Each row has a class, written after it.
[  64  -32 -196 -335   71  267  164 -181 -184 -481  -55  -73 -535  308
 -530  154  461  -18  220  126  305  112 -162  495  548   43  470 -267
   89 -117  729   71  253 -175] => Z
[ 181  221  -29 -473  273  551  -75 -191 -405 -243   59  -57 -442  388
  -75   91 -155 -186  198  318 -427  273 -362  185  402 -176  412 -212
  333   39  512 -222  128  -65] => M
[-215  656 -446  162 -397 -168 -141  -25   91  567  -77 -187 -216  140
   75  -30   52 -232 -429  222  126  178 -246  279  305 -534 -368   17
   69  224 -318  193 -308 -154] => Q
[ 174   93   -7 -302  350  501  108 -121 -113  244 -321   74 -499    6
   43 -179  118 -176   64  297  -85  236 -306   31  194 -162  130 -629
   90  -17  122    7 -164  -17] => D
[-200  494 -341 -307   93 -489   -3   32 -126 -238  172  289 -149  292
  248  -77  131  -84  -73  -32  366  138  113  512  155 -164 -117  200
  -89  156  275  -53  191  346] => M
[-316 -122 -438 -124  -46  -74  165 -221 -219 -257   26  125 -424  160
  678 -157  231 -213    7   77  609  426  379  205  -44 -193  -65  -29
  -61  188  560 -121    1  300] => R
[-210 -231  -30 -218 -216 -276    3 -104 -204  -11  -66  266 -403 -149
  325 -324  252  -86 -186   47  702  -89   67  355   77 -155 -107   51
  -32  286  697  127  259  197] => E
[  75   80   49 -319  314  323  247    4  -57  160 -286 -157 -267   91
 -416   53   88  -53  117  219  -44  -37  -41  218  246  -81  204 -481
  326  226  135  202   46  -66] => Z
[-326  204 -347    6 -342 -299   84 -147  -40  114  273 -116 -124  -71
  265 -462  368  309  246  128   16  205  322  405  518 -275  108  -17
  399   -4  447 -130  305  322] => R
[ 141   71   25 -299  279  162  165  -62 -166    3 -193  -30 -238  199
  -88  -57  215 -109  105  273   -5  -81 -222  125  434  -81  300 -278
  317   89  235   77   -7 -108] => Q
[-151  191 -176  -82  -24 -233   34  -76 -169 -182   37  235 -219  140
  324 -259  248 -136 -102   14  581   14  139  287   85 -292 -125   46
 -172   77  384   10  120  377] => Q
[  91  106 -110 -399  -18  105  187  -86  -50    1  -40  -25 -367   94
  -31  286  189 -189 -112  310 -124  122 -244  253  331 -216  203 -295
  346  274  286  132  -60  -54] => V
[  -6  488 -459 -189  254 -357    6  -90 -108 -475  260  510  -71  269
  225 -204  151  -57  -77 -230  322  114  118  498 -142   47 -111  165
 -179 -152  361 -245  -36  127] => S
[ 179  132  -10 -432  180  214  242  -77  -55  -18 -212  -64 -326   80
 -182   31  243  -53  129  269  -26   45  -41  182  450  -11  256 -296
  277  198  340  179    1  -46] => Z
[ 146  -24   99 -212  287   95  320 -141   16  165 -164    0 -239  117
  120  -24  231  -47  110  233 -109  183   10  160  182  111  407 -394
  332  104  287  129  -30  -74] => W
[ -33  493 -225  -64 -301 -199  -90 -109   95  506 -281 -167 -100   94
   25   67  109 -107  -62  325  146   26 -171  361  524 -222  -31  187
  -92   -8  -46  119 -258 -238] => Q
[ -44  754 -287  128 -311 -237 -137  -95  110  450  -41  -95 -217   53
  -38   74   58 -178 -249  197   91    7 -365  378  314 -386 -296    3
  126  270 -330  120 -257 -168] => M
[-201  497 -512   22 -185 -311  195 -201  -69 -117  464  -28 -175 -133
  393 -470  367  218  230   27  -16  164  139  459  552 -238   17 -139
  312 -104  296  -42  181  443] => P
[ 101  702 -470   96 -559  157 -553 -560  109  154  105  507 -283  380
   88  252 -672 -139 -323 -130   26   83 -681  807  370 -126 -102  403
 -273   91  385 -242 -182 -369] => F
[ 321  441 -204 -308  277  531 -125 -100 -267 -119 -121  100 -256  313
   34  297 -233 -199   67  428 -143  423 -409  445  204 -149  243 -327
  370   16   94  115   45 -108] => Z
[-128  553 -256  116 -317 -179 -146 -127   78  548 -180 -165 -244   69
  136  -97  -27 -217 -345  297  230   -6 -309  329  516 -457 -150  -31
   80  186 -107  171 -259  -38] => M
[-172  454 -256   44 -427 -375  -58  -86  121  743  -12 -183 -214  -22
  389  -58  -28 -156 -294  407   21   89 -185  375  317 -438 -184  145
  142  258  -78  160 -304   34] => S
[-265  544 -187   55  -68  -98 -118  -67   82  612 -219 -150 -297   80
  113 -107  -35  -45   40    5  222  116 -150  -10   64 -108 -239   92
 -114   32 -237   29 -227 -244] => M
[-211  275 -398  -24  -19 -245  178 -244  -31 -233  101  -75 -319 -167
  186 -460  261  303   83 -168  218   29  140  407  194  258   -5   35
   68 -230  330  -40   99  -83] => M
[-150  454 -486  -12 -230 -408  126 -112 -107    6  319 -246 -134 -202
  223 -262  376  298  292  151  -52  115  315  510  578 -188    6   -4
  292  -81  223 -172  378  356] => D
[  48  264 -195 -382  265  239  102 -154 -110   83 -213  -40 -387  279
   45  115   51 -111  125  285  -95  139 -183  415  553 -206  181 -358
  358  101  308  106  117   43] => T
[-330  536 -302 -157 -221 -173  162 -103 -167   96  114 -117 -127 -375
  350 -509  349  167  274  206  253   44  100  321  555 -391  -23 -232
  495   46  305  163  181  330] => F
[ -71  476 -315   52 -508  -81  -80 -216  144  567 -230  -65 -310   24
  198  -67   10  -96 -343  308  162   58 -285  408  501 -366 -164   60
  -10  125  -54  128 -165 -154] => R
[ 193   77  -27 -101 -144 -200 -272 -112  187  781 -468   33  537  174
   -7 -361  297  -59  277  349   23 -373  180  159  588  -86  282  -92
 -111  -62  196   30 -502 -203] => S
[ 157   26  -13 -408  259  302   46 -323 -226 -263 -307   90 -342  395
 -192 -129  -69  -20  158  177  125  237 -194  295  220  -60  393 -138
  -80 -110  381  155  133  -99] => P
[-167  357 -405  140 -513 -283 -177 -195  114  465    3  -67 -205   35
  261   42  196 -163 -211  239  244  144 -311  378  438 -374   -7   68
   50   92  -26  101 -178 -167] => T
[-187  383 -228   61 -195 -391  319 -194  -13  149  236 -288  -77 -203
  238 -561  260  373  215   76 -149  -59  392  250  513  -93   94  -97
  389   85  153 -143  292  419] => D
[  -8  186 -219  494 -344 -167 -456 -211   64  899   14 -151 -286  132
  459 -130 -235 -198 -190  320    6  399 -321   65  388 -710 -309  171
   79   79 -143   99 -288   56] => P
[ -36  389 -406   75 -395 -275  -84 -107  116  620  -64  -51 -169  102
   24  -14  189  -55 -103  340  159  283 -187  461  371 -381  -45   81
 -134  -29    6   79 -385 -145] => Q
[-191  317 -234  152 -213 -213  137 -206  -34  124  250 -200 -149 -177
  210 -445   86  311  122    8 -114    9  268  334  420 -113   -8  -15
  436  102  209 -137  360  285] => T
[-182  369 -577  -10 -155 -311    7 -192  -62 -206  378 -204 -160 -153
  277 -316  353  225  259  114 -133   69  111  507  492 -225  -28 -152
  358 -143  125 -121  152  361] => V
[  70   92 -129 -456  273  287  152  -78 -173  245 -285  -56 -334  214
   19  -10  146  -56  185  330   43  190   66  265  544 -174  353 -371
  252   50  667  132   58    8] => Z
[  68  226 -120 -276  297  367  -38 -125  -48  127 -366 -144 -489  241
 -141  -99  145 -145   46  280    6  343   36  243  454 -204  130 -385
  377  129  234   88  170  -17] => T
[ -72  502 -479   31 -336 -224  285 -221   32   90  258 -328 -180 -210
   78 -234  412  158  105  111 -112 -118  375  521  546 -114   22 -186
  300   25  303 -154   99  257] => Q
[ 129   77 -209 -362   77  246  220 -130 -229   51 -172   52 -464  154
  -11  114  245 -124  132  325  293  169 -153  307  525 -151  305 -325
  270   19  632   48   57  -68] => E
[-260  514 -549    1 -236 -216  161 -179  -11 -143  358 -198 -135 -121
  235 -164  326  276  266   46 -146  115  195  518  520 -206    1 -132
  393 -193  190 -242  248  318] => D
[ 143  135 -179  -59 -243 -382  175  -39  169  575 -347 -184 -342  -73
 -230  -49  302  103 -153  334  313   35   79  163  307   66   -8  269
 -143  219   93   72 -403 -362] => Q
[   7  120  173 -276  321  315   89 -133  -58  118 -392   33 -260  203
  -89   -4 -140  -68   46  124   69  -52 -210  104  -26   48  224 -252
  115  103  181  165  -90 -196] => P
[-167  -20  -64  -87   44 -297   13 -128 -159  -67  -34  285 -102  129
  412 -405  111  -88    0   -8  598   61  109  291  157  -86   76   47
 -101   74  556  214  101  270] => R
[-230  396 -324   68 -285 -312  235 -228    7   87  306 -244 -282 -181
  233 -382  408  248  243   37   27   22  281  384  589 -265  -79  -86
  386   76  358    2  230  380] => Z
[  86  346 -236  -98  -85 -243  -32  -78 -225 -190   38  234 -260  220
  163 -102  286 -148 -196   88  579   35  119  392  358 -394  -16   75
 -257   41  575   56  282  366] => Q
[  47  668 -125  273 -466 -105 -327   39  -92  444 -248 -225  -60    7
 -155   68  122 -243 -290  469  290   21 -383   63  428 -487 -165 -129
   89  163 -201   87 -337 -111] => E
[ -10  782 -108  256 -196 -136 -294 -118  180  776  -81 -183  -82  198
  183  -23  -94 -143   -9  218 -128  -17 -258  289  351 -236 -163  -32
   98  150 -242  204 -244  -27] => P
[ -82   11 -307 -149 -269 -151  -62 -127 -145 -149  -16  104 -386  -64
  307  -71  308 -213 -159  243  566  348  207  281  133 -393  -67   21
   53  154  453  -37  110  270] => R
[  66  145 -173 -378  241  230  108  -66 -124   36 -181   12 -214  284
  -13   64  115  -64  178  296   84   69 -112  336  402 -129  293 -212
  299  -26  343   87   29  -95] => V
[-126  377 -231  123 -157 -307   89 -259   74  183  242 -138 -220 -172
  393 -516  248  263  160    3 -163 -110  209  368  419 -133 -146  -87
  431    9  137  -93  263  374] => P
[ -62 -181 -239   -7 -138   -8  -84    3 -252 -108  -79   64 -370  -24
  306 -134  272 -193 -254  264  663  362  374  192  303 -497   -6   49
 -285  150  654    4  283  358] => W
[-246  -34 -414 -230  -76 -523  -42  -34 -220 -152  218  224 -229  129
  814 -138  263 -232  -89  143  422  596  327  464  259 -181   -9    9
  -25   29  430  -37  446  647] => W
[-257  621 -386   95 -451 -247 -215  -48  225  533  -34 -231 -309  175
  125   95   47 -340 -545  226  -50  249 -188  451  186 -429 -362  156
 -146  158 -248   84 -298 -126] => R
[-207  205   -8  148 -171 -299 -270  -52   72  536 -233  -99  -44  116
   91  138 -283  -92 -245  119  101 -101 -339  316   33  -41  -37  134
 -211  106 -107  146 -228 -185] => Q
[ 214  142 -139 -494  333  245   61  -18 -213   -6 -206   14 -308  195
 -331  -34  181  -56  140  239  122 -212 -158  238  325  -85  290 -333
  252  -43  317  -11  144  -69] => V
[  35   30  -15 -279  224  270   75 -101 -229  -65  -59   51 -339  307
 -128 -105  127  -58  111  131   64  145 -262   81   50  -89  296 -224
  163  -36  336   35   47 -177] => D
[ -81  135    6   45  -24 -257    6 -156 -224  -36  -10   90 -210  103
  437 -232  182 -123  -72  196  474  117   34  185  158 -551  -84  155
    5   95  350  108  119  295] => T
[-149  482  -78  104 -385   34 -162 -205   30  656 -258 -211 -169  179
  122 -119  106 -245 -227  393   31  -72 -332  245  474 -582   -7 -104
  125  141  -34   45 -274 -172] => Q
[-173  471 -211  135 -394 -199  -86  -84  181  593 -130 -154 -189   27
  104  121   12 -166 -251  272   82   36 -325  364  382 -243 -130   60
   -1  257 -161  148 -326 -182] => T
[ -75  613 -381  -17  -99 -230  136  -61 -119  -90  319 -182 -148  -43
  201 -143  301  373  364   70 -231   65  307  386  651  -81  -11  -81
  371 -118  351 -243  488  417] => S
[-188 -181  -20 -314   60  233  115  -38    8  359  -98  -23 -259  196
  412  192   -9  -49   95  304 -388  515 -122  218  631 -197  377 -482
  491  200  347  182  324  219] => T
[-109  686 -365   64 -146 -377  106 -203   56    0  254 -350 -154  -35
  101 -163  401  214  177  195 -295 -125  112  514  483 -343  -20 -107
  382  -68  -47 -178  134  302] => P
[-147  491 -320  108 -353 -137 -170 -215  181  491 -144  -48 -177   76
  114  130 -157  -89 -152  167  164  185 -332  303  378 -196   67   35
  -70  156  -21  134 -328 -209] => F
[ -74  -90  -47 -452  192  -11  120  -79 -171  394 -194  -49 -299  -40
  264  -40   94 -189  121  428   10  228 -129  210  335 -147  406 -449
  410  145  458   35 -177   71] => M
[ -94  194  -71    1 -396 -384 -109  -46   56  646 -362 -351 -181 -112
  -94 -183  -70 -108 -343  474  207   20 -198  274  604 -235  -95  148
   65  213  -41  293 -315  -86] => W
[-132  234  -65 -150   42 -304   75 -148 -218 -271 -117  148 -295  162
  194 -249  157  -94 -116  -19  497  191  126  307   82 -119 -241  162
 -165  157  396  140  139  178] => T
[-228   76 -156  -48 -119 -483   82  -54  -54   98  127  164 -265 -153
  522 -308  137 -246 -357  158  556  242   47  249  208 -429    7  -40
   36  243  328  187  -42  530] => Z
[-159 -273  -13  -96   -5 -297  178  -88  -34 -116 -132  212 -225  -52
  104 -406  248  -69 -211   44  752  115  215  228   -6 -108  134   29
 -285  151  562  197  -76  196] => F
[ -35  137 -136 -382  207  373  112 -215  -96 -117 -258 -131 -384  185
   45  102 -101 -258  -93  316 -123  199 -183  331  306 -107  319 -372
  235   56  327   31 -143  -58] => S
[-107  573 -475  -48 -175 -379  144 -205  -63  -86  310 -186 -194 -157
  243 -287  480  148  149  149 -121  185  263  521  414 -184   50 -144
  343  -28  252 -207  152  252] => D
[-256  341 -322  164 -229 -288  243 -222   45   17  278 -209 -113 -249
  214 -310  311  327  200   18 -170  -36  251  430  448 -208    0 -165
  359  -10  131 -223  215  336] => Q
[-107  411   10   36 -346 -448   48   -1  346  729 -294 -271  240  -70
 -251   59  117   43  -50  234  -66   23  -20   -6   92   69   95   39
  181  260 -384  149 -560 -407] => F
[-185  351  -87  207 -398 -104 -162  -73  118  724 -189 -204 -173   24
  132    5  -69 -108 -270  326  174  -33 -271  191  486 -523  -74   91
   45  160  -23  117 -220  -67] => Z
[ -10  611 -200  -47 -101  -58 -186 -100 -121 -359   88  245 -238  392
  202    2  281 -208 -197   42  449  265  118  332   13 -428  -44  -19
 -406  -52  490   11  115  431] => Z
[ -48   50 -130 -134   42 -218  -30 -110 -214 -103 -101  281 -226   80
  288 -444  213  -98 -107   63  643   56  245  281   13 -230  -72   69
 -166   62  424  -68  211  278] => E
[ -99  181   90 -288  212 -201  106 -124  -99 -150 -224  330 -197   20
  368 -385  -67  -46  -74   15  411  119  168  158  128  -61   -8   95
 -215   81  432   12   50  392] => R
[-200  156 -133 -157   28 -293   60 -102 -149  -54   35  239 -276  214
  540 -231  140 -156 -111   33  403  143  134  297  174 -272 -101   79
 -165   94  398  -42  222  428] => E
[  69  218 -145 -335  406  320  163 -112 -187   55 -404  -26 -215  217
  272   36 -117  -41  150  307  -24  264   24  166  590 -109  239 -328
  265 -103  456   55    6   72] => R
[-152  357 -299  100 -487 -137  -54 -131  137  440 -101 -153 -184  118
   90   33  130 -176 -277  268  162  186 -127  389  431 -388 -174  104
   34  204   -6  152 -260 -194] => M
